Each row has a name. After each piece below comes the name of the row it's from. Each question is about the rows just above it. Some pieces are copies with a little noise.

q_441: [ 79 164 113 133]
q_325: [149 155 196  98]
q_76: [176  98  77 151]
q_147: [101 139 126 121]
q_998: [149 155  84  98]
q_618: [112  52  91 147]
q_407: [130  96  90  95]
q_573: [131 129  97 137]
q_156: [105 137 112 163]
q_909: [133 151 119 135]
q_257: [136 151 122 149]
q_309: [140 176  76 116]
q: [130  96  89  95]
q_407
q: [141 176  75 114]
q_309
q: [176  97  77 152]
q_76

q_367: [170  40 174 148]
q_744: [170  40 157 148]
q_574: [170  40 157 106]
q_237: [ 72 155 124 115]
q_908: [169  85 104 164]
q: [170  39 157 148]
q_744
q: [169  86 103 165]
q_908
q: [170  40 156 106]
q_574

q_200: [124 117  86  84  62 129 135  51]
q_986: [129 133 196 175 144 193 186 182]
q_137: [193  64 114 110 127 182  95 109]
q: [129 132 195 176 144 195 188 181]
q_986
q: [124 117  86  85  62 129 135  50]
q_200

q_956: [149 132  77 104 168  70 152 126 116 101 129 117  98 151 188 132 115 125
 118 115 132  72 154 112  73 114 202 132 124 109 203 117  97 134  88 181
 133 172 100 153  97 142 148 115  98 193 128  97 131 164 172 102 126 158
 113 200 112  81 157 161]
q_58: [124 116 131 134 126 113 105 126 116 144  95 113 135 127 143 124 104  99
 129 140  81 142 116 156 156 154 107 136 106 159 116 132  84 105 150 144
 100 123 122  97 117 156 121 125 122 156  86 112 121 130 123 148 120 121
  80 127 130 136 118 180]
q_710: [124 157 144 119 116 113 128  91 105 144 152 130  80 127 143 100 137 134
 123 140 119 142 135 142 156 130 154 140 136 134 133 102  97 134 137 108
 127 148 144 134 137 101 148 136 133 175 128  97 100 141 114 110 143 133
  97 127 124 154 147 123]
q_168: [166 124 104 119 158  99 152 117 116 101 141 124 117 139 173 124 132 134
 107 132 145 114 145 112  93 114 178 140 136  84 168 102 122 142 101 163
 146 160 111 153 107 128 121 115 122 156 128 112 131 107 143 110 114 146
 163 163 118  81 157 123]
q_895: [115 148 131 119 126 128 163  91 138 135 141 124  98 127 158  92 137 134
 112 107 119 128 135  97 135 122 131 132 136 122 151 125  84 127 113 126
 127 148 122 134 137 101 166 136 110 175 141 127 131 153 123 110 154 121
 130 127 130 136 137 104]
q_455: [132 148 117 119 126  84 105 117  94 126 152 130  61 139 128 132 126 125
 139 148 132 114 154 171 135 130 202 136 130 146 151 110 109 142 137 108
 127 160 155 144 117 128 130 125 133 175 114  68 100 153 133 117 132 158
  80 163 106 154 147 161]
q_693: [124 116 144 149 116 172 140 143 160 135 118 134 191 115  99 132 137 134
 123 115 132 142 106 112 135 130  60 117 130 109  98 147 159 120 137 126
 133  98 122 116 147 114 121 130 133  63 141 171 152  96 114 140 132  96
 180  90 149 117  98  85]
q_442: [149 116  91 134 168  99 128 117 105 101  95 120 135 145 203 132 126  99
 112 132 106 114 125 142  52 138 131 121 112  97 151 125 109 112  88 218
 140 148  89 144  87 170 139 110 145 175  86 127 162 130 143 125 132 171
 130 181 124  62 147 180]
q_712: [141 124 144 149 147  99 105 109  83 126 107 124 117 133 173 108 132  99
 118 157  81 170 106 186  93 154 107 132 112 122 116 110  97 105 137 163
 127 148 122 134 107 156 121 115 181 175  59  97 131 107 114 133 132 158
 113 127 124  99 137 199]
q: [131 147 116 118 125  84 105 117  94 126 151 130  61 138 128 132 126 124
 137 149 130 113 155 171 135 129 203 136 131 146 151 109 111 143 137 109
 128 160 157 145 117 128 130 125 133 176 115  68 100 152 133 117 133 158
  80 162 106 152 147 161]
q_455
q: [165 124 105 118 158 100 151 117 115 102 141 125 116 138 172 122 132 135
 108 131 146 114 145 114  93 115 178 139 137  85 169 103 121 142 100 163
 146 160 110 154 108 129 121 114 122 156 128 111 130 106 142 111 113 146
 163 163 117  82 156 123]
q_168
q: [123 115 141 148 116 174 140 144 162 136 116 136 192 115  99 132 138 133
 121 115 132 143 106 113 137 130  59 118 132 108 100 146 162 120 135 126
 133  97 120 117 145 113 123 129 132  63 140 171 151  99 113 139 132  94
 180  88 148 118  99  85]
q_693

q_550: [159 164  52  77]
q_715: [ 97 159  89 111]
q_652: [124 113 160 157]
q_296: [202 115 129 143]
q_357: [158 135  91 102]
q_916: [202 115 129 157]
q: [202 116 128 156]
q_916
q: [159 164  52  77]
q_550
q: [202 115 129 142]
q_296

q_467: [ 66  58  63  76 161]
q_406: [ 68 130 114 126 197]
q_321: [186 208 169  81 146]
q_222: [190 211 174  94 142]
q: [190 211 174  95 142]
q_222
q: [ 69 129 115 126 197]
q_406
q: [187 207 169  82 148]
q_321

q_888: [142 100 132  94 136]
q_838: [147  86  89 177 183]
q_567: [139  95  89 188 183]
q_31: [156  98 102 122 152]
q_154: [109 134 140  41 108]
q_503: [ 93 105 131 195 169]
q_35: [160  78  93 125 145]
q_404: [142 100 127  86 129]
q_827: [132 104  82 198 189]
q_847: [146  90  90 184 180]
q_196: [111  96 108 150 142]
q_324: [126 120 128  84 136]
q: [128 121 125  83 137]
q_324
q: [142 101 128  86 129]
q_404
q: [112  97 108 150 141]
q_196
q: [142 100 132  93 135]
q_888

q_965: [154 143 143 108 103 127  64 183 110 110 147 102 134 141 118 124 199 131
 104 116 135 102 181 118 133 118 103 101 138 165 165 165 125  96  89  89
 131 167 148 150 145  99 141 131 142 194 130 129 128 122 102 122  76 130
 202 117 156 114 107]
q_580: [154 143 143 108 103 127  64 183 110 110 147 102 134 141 118 124 199 131
 104 116 135 102 181 118 133 118 103 101 138 165 165  82 141 147 198 138
 134  90 134 163 131 116 106 141 123  70  99 146 158 103 112 157 201 100
  87 150 158 167 172]
q_992: [162 159 157  95  87 154  89 132  58 128 119 100 178 131 129 118 166 102
 118 129 148 135 123 155  96  74  91 137 124 146 207 175 130 131  60 102
 125 167 123 126 155 116 146 126 142 193 140 130  98 168 156 101  74 166
 152 106  88  80  88]
q_17: [154 143 143 108 103 127  64 183 110 110 147 102 134 141 118 124 199 131
 104 116 135 102 181 118 133 118 103 101 138 165 165 165 125  96  56 144
 114 155 116  82 129 146 138 118 122 179 159 107  93 162 142 103  64 166
 155 120  88  82  87]
q_64: [162 159 157  95  87 154  89 132  58 128 119 100 178 131 129 118 166 102
 118 129 148 135 123 155  96  74  91 137 124 146 207 175 130 131  60 102
 125 167 123 126 155 116 146 126 142 193 140 130 113 127 119 110  71 152
 194 106 125  87 101]
q: [154 143 143 108 103 128  64 183 110 111 148 102 134 141 117 124 198 131
 103 115 136 101 182 118 134 118 103 101 138 165 165 166 125  96  55 145
 113 155 116  82 130 147 138 118 123 179 159 106  91 161 142 103  63 166
 155 120  87  81  88]
q_17
q: [155 143 144 108 103 127  63 183 111 111 147 101 134 142 117 124 199 131
 104 116 135 102 180 118 132 118 104 101 138 165 164  81 141 148 196 137
 135  89 134 163 130 117 106 142 124  70  99 147 158 103 112 157 201 100
  87 150 159 168 172]
q_580

q_504: [120 151 159 152]
q_202: [119 128 109  99]
q_589: [ 53  77 156  96]
q: [120 151 159 153]
q_504
q: [ 53  78 155  96]
q_589

q_65: [135 149 129 130 136 162 132 155 138 166 222 139 130 139 138 137 145 143
 145 132 129 145 130 134 137 130 136 138 129 130 137 131 130]
q_474: [145 139 132 133 136 133 138 158 151 211 133 131 129 128 141 163 135 133
 199 131 132 128 129 131 135 133 156 141 130 172 163 130 130]
q_120: [141 138 131 133 137 174 143 157 143 182 149 144 130 141 135 142 138 140
 173 134 130 137 130 143 139 131 137 135 132 132 142 131 134]
q_704: [143 131 135 132 136 130 139 142 149 202 129 129 129 128 134 164 130 129
 227 130 132 128 129 130 131 133 150 134 131 207 164 129 130]
q_109: [141 142 131 135 136 152 145 177 140 173 148 141 130 138 138 141 142 145
 163 133 132 135 130 141 142 132 138 138 132 133 141 132 131]
q_380: [137 156 129 131 135 148 133 166 140 172 206 136 130 134 143 140 148 144
 147 132 129 137 130 133 139 131 141 143 129 131 140 132 129]
q_346: [141 135 136 143 135 139 168 192 135 153 131 139 129 138 134 137 136 143
 159 132 140 130 129 149 143 134 134 134 139 135 137 131 129]
q_495: [143 140 134 139 135 136 152 194 139 169 134 135 130 131 139 144 139 141
 168 132 137 129 130 138 142 135 141 139 133 143 144 131 129]
q: [138 156 130 131 135 147 134 164 141 172 205 137 131 133 143 140 147 144
 147 132 127 136 131 134 139 131 141 143 128 130 139 131 129]
q_380
q: [142 129 136 133 137 130 139 143 150 201 129 129 129 128 133 163 130 128
 227 129 133 128 129 129 130 132 149 134 131 207 163 129 131]
q_704

q_820: [213  48 134  50 139  50  92 175  50 167 211 114 163 194 216 122  50 213
  89 200 105 123 137 111  88  58 151 121  59  41  43 209  93 142 188 154
 146 157 215]
q_483: [138 171 128 121 219  92 210 115 116  42 216 105 214 137 215 179 212 145
  58  66 115  84  64 136 154 169 206 176  80 170 195 149 142 100 212 124
  80 154  80]
q_188: [213  48 134  50 139  50  92 175  50 167 211 114 163 194 216 122  50 213
  89 200 105 123 137 111  88  58 151 121  59  41  43 209 211 121  39  66
  68 174  39]
q: [213  47 135  51 139  50  92 175  50 167 212 114 163 195 216 121  49 214
  90 200 107 123 137 111  88  58 151 121  59  42  43 209 212 120  38  65
  68 174  38]
q_188
q: [210  45 132  52 138  52  95 175  50 166 212 115 164 195 218 121  51 214
  89 199 105 125 137 112  87  57 151 120  58  42  43 210  94 143 188 154
 147 157 214]
q_820
q: [138 171 129 121 219  92 210 116 117  42 217 105 214 136 214 179 212 145
  58  65 115  84  64 136 154 168 205 176  79 169 194 149 142 100 212 124
  80 154  80]
q_483

q_635: [112 106 132 144 124 137 220 200 197 196 194 200 197]
q_819: [112 106 138 144 191 159 231 200 196 196 195 204 197]
q_167: [128 120 127 139 125 128 128 127 126 128 129 168 199]
q: [128 121 127 140 125 128 128 127 127 129 128 168 198]
q_167
q: [111 105 139 145 191 159 231 202 195 196 194 203 199]
q_819

q_489: [ 93 110  92 154 119 129]
q_438: [ 91 125 167 113  66  38]
q_562: [ 88 122  76 127  68  42]
q_581: [101 119 165 123  64  37]
q_752: [136  97 158 131  77  34]
q_382: [ 49 193 149 107  46 106]
q_140: [ 99 112  89 158 118 130]
q_753: [ 61 162 140 116  63 101]
q_858: [ 54 186 167  95  45  83]
q_141: [ 52 182 164  98  39  87]
q_391: [ 61 162 140 116  46 101]
q_511: [ 88 122  76 156 126 184]
q: [ 91 126 167 114  66  38]
q_438
q: [ 61 162 141 117  61 101]
q_753

q_151: [104  59 193 144 166]
q_717: [206  60 187  88 114]
q_370: [ 61 146 160 171 146]
q_302: [133 193  91 150 130]
q_252: [ 75 143 154 179 116]
q: [104  61 194 144 167]
q_151
q: [ 76 143 154 179 114]
q_252

q_657: [157 127 159 209 169]
q_826: [159 193 171 208 168]
q_917: [159 126  93 141 169]
q_491: [158 125  95 208 170]
q_625: [158 128 106 208 166]
q_305: [159 128  92 144 168]
q: [159 128 105 209 166]
q_625
q: [158 127 159 208 169]
q_657
q: [159 127  96 207 171]
q_491
q: [161 125  93 139 170]
q_917
q: [159 193 170 208 168]
q_826

q_630: [106 100 127  78 105  94  84 103  87 136 165 169 149 150  89  73 161 137
 163 153 168 100 152 145 137 140 139 122]
q_316: [140 117 119 140 141 136 110 143 136 129 127 106 114 102 168 147 112 137
 117 107 117 129 125 132 137 137 142 125]
q_171: [140 117 119 140 141 136 110 143 136 129 127 106 114 102 168  90 160 137
 158 125 169 101 128 139 131 140 129 107]
q_293: [169 200 116 225 149 173 226 133 153  86  51  88 129  84 182 209  55 132
  29  90  71 171 132 100 129  97  98 145]
q_313: [106 186 126 163 135 134 218  92  52  68  64 103 149  91 115 123 102 134
  43 152  77 181 170 136 110 134  98 191]
q: [106 186 126 162 136 135 217  92  51  68  65 105 148  91 115 123 102 134
  43 153  79 180 171 135 110 136  97 194]
q_313
q: [142 118 119 139 144 138 113 143 137 129 128 104 113 101 170 145 115 136
 116 104 116 128 124 133 134 137 144 124]
q_316
q: [140 117 119 140 141 136 110 143 137 130 127 106 113 102 168  90 160 137
 158 125 170 101 128 139 131 140 129 107]
q_171
q: [106 103 125  77 102  94  82 103  88 138 163 169 147 150  87  73 161 139
 164 152 168  99 151 145 135 141 142 121]
q_630

q_954: [172  79 174 112  79  80  62 101 135 174 122  74 167 117 121 158 170  83
  92 125 124  95 150 178]
q_654: [137  88  84 126 204 117 151 171 176 119 122 111 116 151 114 124 122 138
 169 124 143  85  97  91]
q_338: [132  93 141  87 114 119 133 104 114 143 124  97 124 152 168 184 134 115
  99 117 146 110 134 118]
q: [172  79 174 112  79  80  62 100 135 174 123  74 166 118 121 158 170  83
  92 125 125  96 151 179]
q_954
q: [132  92 141  87 115 120 134 104 112 143 125  94 123 152 169 186 134 116
  99 117 146 108 135 118]
q_338
q: [137  89  83 127 203 118 152 172 176 119 121 111 116 150 114 124 122 138
 169 125 142  85  97  91]
q_654

q_849: [110 131  94 118  97 142 125 137 164 162 109 145 118 189 155 136 146 153
  84 157 145 146 140 119 142 131 202 119 113 173 112 168  97 117 102  86
 119 123 105 150  95 146 164 157 113 119 126 126 172 125 139  80 135  99
 154 141 120]
q_875: [ 71 140 142 118 121 174 145 127 147 143 140 133 124 152  94 196 132 151
 108 138 167 123 142 135 118 160 206  84 124 138 105 146 130 116  91  94
  82 109 105 130 138 129 116 133 126 112 161  99 152 134 137 132 155 108
 164 101  87]
q_457: [136 116 162 141  48 116 102 148 114 133 138 130 117 128 137 103 157 118
 170 156 148 151 197 148 145 156 137 108 170 160 122 116 150 138  85 137
  93 137 142 112 113 154 132 136 100 151  90 139 146 149 138  57  99 128
 128 125 138]
q_967: [ 93 145 181 113 107 135 165 136 107 152 131 125 140 101 115 163 134 154
 109 137 164  89  96 154 139 122 216  85 139 154 103  96 123 103  95 123
 113 122  84 125 106 105 128 145 130 127 153 114 146 105 126 101 168 140
 134  84 108]
q_177: [101 121 158  82 134 113 144 142  91 148 133 139 154  78 117 153 119 159
 132 152 150  82 107 154 138 104 164 102 150 155 119  89 117  76  64 125
 167  95  91 101 103 112 121 122 144 163 125 159 117 100 135  93 144 155
 137 117 117]
q_297: [ 93 124  88  77 137 106 145  87 123 165 121 126 164 157 130 119 163 101
  85 162 122 120 178  85 146 124 142 148 152 137 109 177 135  92  65  95
 133  91 150 126  91 108 142 105 143 135 123 115 151 143 118 107  95 107
 140 145 125]
q_138: [118 138 108 110  98 110 148  97 136 144 125 163 158 134 160 125 111 106
 103  93 122 139 139  88 142 106 163 145 146 143 126 212  95  87  93  99
 123  57 135 138 138 142 148 106 156 101 103 114 160 108 136  85 112 105
 134 148 143]
q_165: [129 134 124 133  84 142 109 119 139 137 118 140 133 136  91 151 120 128
 147 114 155 107 142 137 142 167 110  79 111  79 151 109 153 117  86 103
 110 123 107 108 145  98 179 129 106 144  94 150 126 100 129  54  82 132
 186  78 128]
q_192: [126 116  95 147  93 128 128  97 126 132 150 138 168  90 123 129  90 118
 150 105 143 163 143 155 158  77 146 107 107 109  84 135 158 122  95 113
 131 144  88 134  68 135 150 106 102 107 111 125 151 119 152 167 159 123
  69 102  78]
q_148: [147 161 105 107 106 120 131 101 141 134 147 115 152 150 183 158 103 129
 163  82 174 117 110 127 150 159  89 116 169 128 138 141 151 140 105 107
 114  72 115 128 160  88 190 111 164 135 116 109 137 139 160  81 122 132
  99 115 152]
q_886: [128 137 134 157 111 100 142 110 181 147 124 150 110 166 161 144 142 105
  92 149 137 146 115 165 152  90 127 117 104 149  97 159 150 132 121 116
 131 138 103 103  60  81 144 173 124  96 155 103 143 121 164  95 165 168
 146 141  93]
q: [112 130  95 120  96 143 122 135 163 160 109 144 118 190 156 135 146 152
  85 155 144 147 143 120 142 129 201 118 113 173 112 168  95 116 103  86
 121 123 107 149  96 146 165 158 110 120 125 126 173 125 139  80 132 100
 153 141 124]
q_849
q: [135 115 161 141  45 116 100 149 114 132 140 131 119 128 137 100 159 118
 170 157 147 150 197 150 142 156 135 108 170 161 124 116 149 136  86 137
  91 137 143 113 113 152 131 135 101 150  90 139 145 149 137  60  99 126
 127 125 137]
q_457
q: [129 134 124 133  84 143 109 118 139 137 119 139 133 136  91 151 120 128
 147 114 156 107 142 137 142 167 110  79 112  80 151 109 153 116  86 103
 109 123 107 108 144  98 178 129 105 144  94 150 126 100 129  54  82 132
 186  77 128]
q_165
q: [ 93 124  88  77 138 106 145  87 123 163 121 125 163 158 130 118 164 101
  87 162 122 121 178  85 144 124 142 147 154 138 108 176 134  93  64  96
 132  92 150 127  91 108 143 104 142 135 124 115 151 144 117 107  95 107
 140 145 125]
q_297
q: [129 138 135 156 112 100 142 110 181 146 124 151 110 165 162 144 142 105
  92 148 137 146 114 165 152  89 126 117 104 150  96 159 150 132 122 117
 131 138 103 103  60  81 145 172 124  96 156 104 143 122 164  96 166 168
 148 141  93]
q_886

